Moves between objects:
* | ro si ru vi za zu
s575 | s282 s560 s143 none s828 none
s625 | s435 s172 s35 s576 s466 s626
s949 | s526 s290 s57 s928 s888 s383
s465 | s718 s935 s401 s61 s920 s409
s92 | s414 s726 s888 s626 s57 s576
s344 | s576 s555 s613 s435 s611 s414
s935 | s871 s465 s334 s851 s948 s415
s435 | s625 none s409 s344 none s401
s888 | s61 s714 s92 s718 s949 s359
s740 | none s646 s412 none s199 s282
s710 | s585 s359 s199 s94 s412 s714
s613 | s359 s585 s344 s409 s119 s61
s682 | s128 none s920 s560 s401 none
s896 | s334 s626 s871 s726 s810 s172
s217 | s469 none none s119 s409 s920
s94 | s415 s35 s172 s710 s3 s871
s726 | s828 s92 s714 s896 s282 s199
s576 | s344 s199 s359 s625 s646 s92
s469 | s217 s3 s466 s383 s35 s928
s383 | s119 s412 s646 s469 s359 s949
s3 | none s469 none s412 s94 s599
s714 | s851 s888 s726 s871 s290 s710
s599 | s948 s928 s810 s290 s871 s3
s409 | s35 s415 s435 s613 s217 s465
s920 | s928 s948 s682 s526 s465 s217
s560 | s57 s575 s526 s682 s414 s611
s61 | s888 s851 s414 s465 s526 s613
s636 | s412 s119 none none s585 s143
s626 | s401 s896 s718 s92 s128 s625
s555 | s199 s344 s585 none none s828
s828 | s726 s414 s851 s334 s575 s555
s172 | none s625 s94 s199 none s896
s646 | s611 s740 s383 s466 s576 s57
s128 | s682 s810 s928 s57 s626 s466
s57 | s560 s282 s949 s128 s92 s646
s35 | s409 s94 s625 s359 s469 s718
s414 | s92 s828 s61 s401 s560 s344
s282 | s575 s57 s290 s810 s726 s740
s199 | s555 s576 s710 s172 s740 s726
s851 | s714 s61 s828 s935 s143 s585
s585 | s710 s613 s555 s415 s636 s851
s871 | s935 s718 s896 s714 s599 s94
s359 | s613 s710 s576 s35 s383 s888
s143 | s290 s526 s575 s948 s851 s636
s611 | s646 none s119 none s344 s560
s526 | s949 s143 s560 s920 s61 s119
s334 | s896 s401 s935 s828 none none
s466 | none none s469 s646 s625 s128
s412 | s636 s383 s740 s3 s710 s290
s810 | none s128 s599 s282 s896 none
s415 | s94 s409 none s585 none s935
s928 | s920 s599 s128 s949 s718 s469
s401 | s626 s334 s465 s414 s682 s435
s718 | s465 s871 s626 s888 s928 s35
s119 | s383 s636 s611 s217 s613 s526
s948 | s599 s920 none s143 s935 none
s290 | s143 s949 s282 s599 s714 s412

In the rows, 61 stands for zero.

The rows follow the links: the fewer symbols apart two objects are, the more alike their rows tend to be.

Rows of some objects; one shown again gets a slightly different row:
s726: [82,28,22,90,53,68,53,73,53,56,47,70,50,65,65,55,72,63,29,65,106,73,88,77,58,75,45,61,48,58,38,55,71,47,47,82,51,54,64,70,56,78,43,70,41,96,58,19,53,41,35,53,48,57,67,43,26,64,55,78,28,38,52,28]
s599: [85,82,47,61,51,57,42,65,39,65,56,55,65,72,82,37,81,89,39,53,52,57,52,44,55,47,29,80,23,81,41,53,40,63,56,42,34,64,11,55,80,69,84,82,63,83,89,58,90,61,49,60,82,32,86,61,64,87,71,60,54,59,45,85]
s119: [56,76,102,44,73,70,71,47,71,55,81,43,67,64,72,79,37,52,125,56,28,48,60,68,60,60,77,59,89,37,82,54,65,64,69,73,78,63,92,43,50,27,74,51,76,27,48,90,51,78,71,60,53,79,70,71,62,33,83,48,81,81,54,79]
s576: [24,41,75,58,56,71,86,55,81,45,54,74,41,50,43,93,55,33,83,77,72,74,79,60,66,91,55,42,109,37,63,67,75,65,73,55,70,74,91,70,76,46,33,36,58,47,42,70,47,50,52,68,44,80,30,72,46,52,51,51,52,83,86,28]
s217: [51,81,101,32,70,51,57,42,73,64,74,54,71,63,49,62,49,62,92,56,13,49,25,64,56,37,74,66,60,55,84,71,63,78,77,52,80,59,64,50,61,42,78,54,78,28,60,107,56,72,93,67,78,65,64,75,102,48,68,49,94,73,58,90]
s334: [68,56,0,63,69,35,36,83,80,74,50,76,50,61,51,34,76,55,30,52,75,63,55,65,56,54,84,54,36,99,62,70,46,41,57,52,60,48,33,65,37,86,60,78,61,84,79,31,102,82,75,63,81,41,67,39,58,78,47,71,63,43,51,61]
s611: [37,68,90,34,65,76,71,32,97,60,61,52,53,67,74,71,43,44,116,45,27,45,58,79,61,70,79,52,79,29,82,60,73,56,69,82,72,68,76,36,38,44,73,48,63,31,46,68,67,84,78,54,37,99,55,68,57,17,75,49,83,66,56,74]
s714: [95,39,35,104,53,56,56,76,20,53,61,50,72,66,73,64,66,74,34,66,104,75,85,52,61,65,37,61,61,65,42,40,60,53,46,73,34,44,62,73,75,63,60,74,52,90,56,30,40,44,37,58,74,48,72,47,26,73,67,73,22,51,59,29]
s935: [80,62,13,74,74,32,32,96,45,66,57,55,76,62,55,37,72,57,33,62,82,64,49,57,54,44,78,60,35,100,74,61,45,53,50,42,61,41,39,61,53,70,74,79,78,82,81,38,87,86,86,60,98,37,76,42,54,90,55,70,57,55,44,68]
s718: [51,62,65,46,79,47,67,74,37,70,81,69,76,52,35,61,67,71,23,89,66,69,68,39,72,66,67,37,76,59,61,65,45,82,64,41,52,57,60,93,94,85,28,39,47,65,63,69,35,50,51,71,74,13,24,74,92,85,24,60,51,67,86,53]
s172: [47,43,33,63,10,29,48,82,75,52,43,73,36,61,35,74,79,40,32,70,72,79,35,66,42,55,33,74,58,98,45,90,86,65,70,33,57,73,37,64,65,62,47,70,72,62,78,67,94,59,78,75,84,83,89,64,59,94,67,54,56,72,71,50]

Each walk starts at a row. The symbols on each line, taken left to right, move it on to the next object.
Each answer is a row, close to the row of the object it stands for.
[71,56,41,78,37,19,41,87,67,47,56,60,65,65,38,76,54,41,58,65,67,69,33,63,41,32,60,75,57,103,80,77,64,74,64,47,80,58,55,57,57,40,80,74,95,40,71,72,94,75,105,71,94,68,95,52,63,92,74,55,74,74,58,64]
ro ru ru ru vi: [59,23,45,103,17,52,67,64,66,38,44,65,45,69,51,96,56,36,55,64,94,73,64,82,52,70,27,72,73,66,46,68,100,51,60,74,60,68,71,62,64,47,46,69,56,66,48,41,60,36,59,61,58,98,86,50,30,59,74,69,38,69,73,24]
si ro si zu zu: [60,26,43,94,39,52,60,69,89,37,47,61,50,66,47,81,50,24,79,54,82,64,54,91,40,51,75,64,74,71,66,73,91,52,63,86,78,53,82,58,21,43,64,76,64,55,52,39,82,65,90,62,64,99,92,38,28,44,81,75,54,51,53,36]
[50,76,76,28,78,102,73,32,61,70,56,65,41,57,95,45,71,84,64,62,43,56,87,51,76,85,55,50,63,25,34,45,57,41,51,69,38,73,54,55,66,79,51,46,33,75,62,43,46,55,20,54,12,60,25,69,54,32,50,59,50,54,52,66]
zu za za zu ro ru vi: [63,101,82,31,109,58,53,50,57,86,75,53,87,59,61,20,70,87,56,56,26,45,42,51,69,44,94,59,37,52,77,55,27,67,68,58,73,58,55,50,49,67,80,59,58,61,67,76,53,75,63,53,67,32,38,67,98,48,42,62,79,44,47,97]
za ro ru ru ro: [46,61,59,45,119,35,64,78,57,76,76,70,85,47,40,47,53,55,47,78,66,65,55,49,64,55,111,37,69,71,85,65,35,67,63,54,69,40,72,80,65,86,49,48,61,64,44,74,37,74,68,58,72,19,20,69,92,70,27,61,68,54,64,61]
[83,57,39,68,65,78,46,52,69,72,51,54,64,72,92,18,68,66,60,33,58,47,72,87,55,60,67,69,28,56,56,49,46,46,46,89,60,56,54,43,25,64,83,78,48,80,70,27,68,62,58,45,50,71,73,47,25,30,80,72,55,32,31,68]
za ro ru ru ro: [76,27,19,90,78,62,51,77,75,62,42,65,47,59,72,47,64,45,43,43,97,59,79,82,57,68,85,52,46,64,64,50,68,38,52,86,64,45,75,63,24,75,66,81,50,87,47,10,68,65,61,45,51,68,58,34,13,44,60,83,39,37,40,41]
ru ro vi zu si si si si: [72,58,48,81,14,25,49,81,53,47,60,61,61,70,40,85,60,48,43,73,75,75,40,60,44,49,29,74,60,96,57,76,73,70,64,35,59,62,42,71,90,43,60,56,82,55,73,78,80,60,85,80,92,69,97,62,66,111,68,51,62,85,75,59]
[56,66,64,58,112,66,73,66,48,63,80,60,82,44,65,62,42,49,77,75,81,71,93,44,71,81,111,33,86,57,81,37,45,48,52,81,68,37,96,71,56,60,60,53,66,62,41,45,37,79,50,58,50,35,18,67,45,49,40,64,52,63,67,55]
vi vi ro ro ro: [60,57,63,68,85,74,91,68,28,60,73,59,71,47,61,74,50,67,56,75,91,75,102,34,73,88,56,37,93,38,56,37,44,54,56,62,43,51,80,84,84,73,43,38,54,74,43,50,18,60,22,63,40,31,21,73,47,65,38,64,32,73,86,43]
vi zu si ru zu si: [26,56,60,37,78,58,71,62,70,74,57,89,52,44,36,48,78,61,14,88,71,68,64,45,72,61,69,41,60,65,51,75,50,56,65,41,55,69,57,86,79,88,27,43,42,73,58,56,53,41,43,60,45,38,11,71,89,74,14,63,53,46,78,49]
[42,79,81,22,79,84,68,40,68,80,60,78,45,54,60,23,84,89,32,61,43,51,56,49,73,64,60,48,36,43,38,64,45,64,66,59,41,82,36,67,74,85,45,57,31,72,75,76,51,48,33,58,43,44,28,81,96,57,23,55,69,46,61,78]
ru zu vi ru vi ru vi: [53,79,113,48,37,88,80,35,53,49,74,52,71,60,76,92,44,67,101,58,38,54,73,52,58,75,33,66,92,31,58,55,71,72,64,63,59,71,77,54,81,29,56,43,71,29,51,89,37,50,44,62,48,78,67,80,65,41,72,40,67,87,76,72]
za zu ru zu za: [31,68,90,32,44,96,73,20,82,58,49,63,42,57,70,79,48,64,101,55,35,52,60,68,67,84,43,60,81,28,47,61,80,54,64,63,64,85,75,48,66,44,42,41,58,38,50,77,50,49,43,60,20,92,56,82,67,28,72,38,73,77,68,62]
[91,51,52,76,46,85,54,47,51,61,46,67,43,72,90,36,83,87,48,49,65,58,77,75,54,69,34,82,33,53,26,56,56,44,52,82,36,60,43,47,49,74,78,79,37,92,74,33,62,41,26,53,44,66,83,42,28,44,74,69,41,43,43,59]
ru zu ro ro vi si: [51,81,109,29,46,65,73,41,56,58,69,60,67,66,49,80,69,80,69,67,27,49,34,48,64,46,37,71,63,58,63,79,66,78,70,40,65,81,51,61,86,45,49,47,67,34,70,121,50,50,66,67,65,66,64,75,107,71,67,57,87,75,78,85]
za zu ru zu za: [31,75,101,16,42,63,68,30,86,63,56,74,37,59,41,64,59,69,62,61,21,49,28,60,67,58,48,65,60,46,58,86,68,75,76,45,69,86,46,56,80,60,39,46,60,31,62,105,62,46,68,71,47,79,51,84,107,59,57,45,86,63,75,73]
[71,77,36,49,42,64,42,62,65,84,40,71,44,75,82,24,99,89,27,53,54,55,53,66,57,51,41,70,20,81,33,65,42,47,60,50,40,77,12,52,52,81,62,84,59,90,99,51,101,56,48,63,58,50,80,55,63,84,63,58,52,46,52,76]
vi zu zu ru zu vi vi ro zu: [104,74,50,85,77,71,36,58,35,61,57,40,80,67,99,33,54,79,71,35,55,43,76,68,58,53,66,75,34,53,57,41,47,52,38,86,56,41,60,41,33,62,111,82,62,80,73,45,64,67,56,44,61,60,80,35,28,37,82,74,53,38,34,77]
vi vi zu zu ro vi si: [68,93,89,33,80,66,60,43,35,81,81,54,77,59,68,37,70,104,32,68,33,50,58,29,73,59,49,54,44,50,49,58,35,74,64,49,45,68,32,72,81,77,56,48,46,69,70,82,44,50,38,58,57,25,37,83,99,71,40,50,64,51,65,87]
